Below are the code and all the weights of a small trained network. Each question names an input and a class and asks about switching units off, where a switched-off unit gives its printed mean instead of its output.

import numpy as np


def w(rows, s, z=0):
    codes = np.array(rows[::2]) - 128.0
    scale = np.full(codes.shape[1], s)
    scale[-1] = z or s
    return codes * scale


def norm(h):
    return h / np.sqrt((h * h).mean(-1, keepdims=True) + 1e-5)


def f(y):
    return np.maximum(y, 0)


def log_softmax(a):
    a = a - a.max(-1, keepdims=True)
    return a - np.log(np.exp(a).sum(-1, keepdims=True))


def net(x, mask):
    res = np.array(x, float).reshape(1, 5) / 4 @ E
    u = 0
    for l in range(4):
        y = f(norm(res) @ A[l][:, :-1].T + A[l][:, -1])
        res = res + np.where(mask[u : u + 9], y, B[l][:, -1]) @ B[l][:, :-1]
        u += 9
    return log_softmax(norm(res)[-1] @ U[:, :-1].T + U[:, -1])


A, B = {}, {}
E = w([
[178,33,60,200,39],'x0',
[248,165,169,101,143],'x1',
[42,46,172,79,43],'x2',
[124,34,78,73,222],'x3',
[71,112,194,255,180],'x4',
],0.0061)
A[0] = w([
[129,173,132,97,164,108],'L0N1',
[125,95,78,162,43,3],'L0N2',
[167,100,175,196,201,86],'L0N3',
[84,47,219,193,77,37],'L0N4',
[130,132,67,231,237,38],'L0N5',
[251,186,159,169,106,33],'L0N6',
[170,28,98,61,165,14],'L0N7',
[165,66,89,153,7,8],'L0N8',
[64,141,153,121,129,159],'L0N9',
],0.017,0.005)
B[0] = w([
[66,194,134,77,124,191],'L0N1',
[83,200,51,122,51,210],'L0N2',
[193,68,116,202,165,205],'L0N3',
[135,44,245,177,91,234],'L0N4',
[69,148,45,239,236,225],'L0N5',
[204,233,167,77,136,237],'L0N6',
[148,50,96,57,155,218],'L0N7',
[131,117,46,180,5,254],'L0N8',
[56,179,146,93,156,199],'L0N9',
],0.024,0.0081)
A[1] = w([
[61,162,88,104,54,34],'L1N1',
[158,37,120,64,140,47],'L1N2',
[128,106,223,140,117,68],'L1N3',
[24,124,247,110,133,74],'L1N4',
[187,249,180,62,173,40],'L1N5',
[123,63,91,158,105,130],'L1N6',
[129,114,100,25,167,138],'L1N7',
[164,31,87,16,184,31],'L1N8',
[99,152,91,120,85,3],'L1N9',
],0.018,0.0038)
B[1] = w([
[149,138,93,187,35,208],'L1N1',
[40,85,86,60,109,169],'L1N2',
[79,136,231,148,106,166],'L1N3',
[31,92,233,221,66,216],'L1N4',
[233,252,171,24,203,252],'L1N5',
[142,223,152,62,125,201],'L1N6',
[47,119,67,86,102,196],'L1N7',
[32,23,108,2,125,192],'L1N8',
[151,130,110,173,88,165],'L1N9',
],0.023,0.011)
A[2] = w([
[136,119,51,114,57,55],'L2N1',
[202,90,89,161,48,34],'L2N2',
[209,49,121,153,129,98],'L2N3',
[109,114,94,196,241,6],'L2N4',
[137,81,161,173,127,121],'L2N5',
[121,109,107,169,205,76],'L2N6',
[104,86,64,145,207,193],'L2N7',
[67,236,146,96,18,134],'L2N8',
[243,2,136,128,124,59],'L2N9',
],0.021,0.0026)
B[2] = w([
[155,70,73,145,113,185],'L2N1',
[239,115,103,168,106,179],'L2N2',
[141,190,174,117,49,137],'L2N3',
[68,212,81,199,128,175],'L2N4',
[109,142,179,108,79,152],'L2N5',
[95,179,105,176,121,159],'L2N6',
[60,183,123,129,85,173],'L2N7',
[169,39,86,146,246,250],'L2N8',
[166,183,158,83,1,138],'L2N9',
],0.033,0.019)
A[3] = w([
[184,186,171,65,103,97],'L3N1',
[156,148,149,96,107,73],'L3N2',
[58,95,110,78,85,29],'L3N3',
[143,118,133,114,197,37],'L3N4',
[44,103,111,54,70,2],'L3N5',
[152,149,143,104,71,57],'L3N6',
[247,226,194,122,125,85],'L3N7',
[167,189,148,41,142,8],'L3N8',
[143,142,136,100,79,64],'L3N9',
],0.013,0.0035)
B[3] = w([
[158,175,141,79,123,204],'L3N1',
[136,154,125,125,115,153],'L3N2',
[83,146,154,105,57,181],'L3N3',
[135,137,104,126,203,175],'L3N4',
[80,141,142,101,54,190],'L3N5',
[143,149,134,109,85,139],'L3N6',
[94,146,147,5,79,254],'L3N7',
[199,156,104,107,116,208],'L3N8',
[130,150,139,124,94,136],'L3N9',
],0.025,0.0059)
U = w([
[120,87,124,127,254,26],'0',
[219,67,40,173,82,163],'1',
[77,218,80,203,138,169],'2',
[90,75,237,175,115,155],'3',
[187,156,172,128,35,3],'4',
[59,84,72,44,100,171],'5',
[203,205,132,39,175,174],'6',
],0.02,0.0038)

Each question gives the input, the list of numbers given to net, and the class t.
The units are the neurons (one row each of A and B). Each row of codes is followed by its name. A weight is (code - 128) times the scale printed after its matrix; where a second scale follows, it is the last column's (A, B and U).
mask holds one flag per neuron, layer by layer. A switched-off neuron (its flag False) gives its mean, the last column of its row in B, instead of its output. The means were averaged over made-up inputs and are rounded, as every weight is.
A unit's drop is (log p(t) with every unit on - log p(t) with that unit switched off) / (log p(t) with every unit on - log p(t) with every unit switched off).
The circuit of an input: a set's keep is (log p(t) with only the set's units on - log p(t) with every unit switched off) / (log p(t) with every unit on - log p(t) with every unit switched off). Starting from the 12 units with the biggest drops (on a tie, the unit counted first), units are removed one at a time, each time the one whose removal leaves the highest keep (on an exact tie, the one counted first), for as long as the keep stays at least 0.8.
circuit, biggest first: the units of the circuit, biggest drop first
most important unit: the unit with the biggest drop
k most important neurons: the k neurons with the biggest drops, biggest first
top k neurons in layer l: the k neurons of layer l with the biggest drops, biggest first
drop of u: that unit's drop, to one decimal
input [-2,3,2,0,-8], class 5: most important unit : L0N6
input [-5,1,5,-8,-8], class 0: 2 most important neurons : [L2N8; L0N6]
input [-5,-4,2,-6,-1], class 0: 2 most important neurons : [L2N8; L0N9]
input [-4,3,2,2,3], class 0: 3 most important neurons : [L0N5; L0N4; L0N6]
input [-1,5,-8,4,-2], class 6: 2 most important neurons : [L0N6; L1N5]
input [0,3,-8,-2,2], class 6: 3 most important neurons : [L0N6; L1N5; L0N8]
input [-3,-8,-4,-8,1], class 0: 3 most important neurons : [L0N4; L0N8; L2N8]
input [4,-3,1,7,-6], class 5: circuit, biggest first : [L0N7; L1N8]
input [-2,5,-1,-5,8], class 6: 2 most important neurons : [L0N6; L0N8]
input [4,3,1,6,4], class 2: 3 most important neurons : [L0N5; L0N3; L2N4]
input [-3,-1,1,-2,-5], class 0: top 3 neurons in layer 0 : [L0N8; L0N6; L0N4]
input [-7,0,1,-7,-2], class 0: top 2 neurons in layer 1 : [L1N4; L1N6]
input [-8,-4,-7,-3,-8], class 6: 2 most important neurons : [L1N5; L0N8]
input [-6,-8,8,-2,-7], class 0: 2 most important neurons : [L2N8; L0N4]
input [4,3,-2,-8,0], class 6: circuit, biggest first : [L0N6]
input [5,2,-2,7,2], class 2: 3 most important neurons : [L0N5; L2N4; L0N3]
input [-7,-6,-2,-6,-7], class 0: 3 most important neurons : [L2N8; L0N6; L0N8]
input [0,-2,0,-8,-3], class 1: 2 most important neurons : [L0N8; L1N1]
input [3,6,-6,3,4], class 2: drop of L0N5 : 4.4
input [-1,-8,6,-2,0], class 3: circuit, biggest first : [L0N4]
input [-5,-5,-2,-1,0], class 0: drop of L2N8 : 0.1
input [6,-4,-3,8,5], class 2: drop of L0N5 : 2.2
input [-2,6,3,0,6], class 3: top 2 neurons in layer 0 : [L0N4; L0N8]
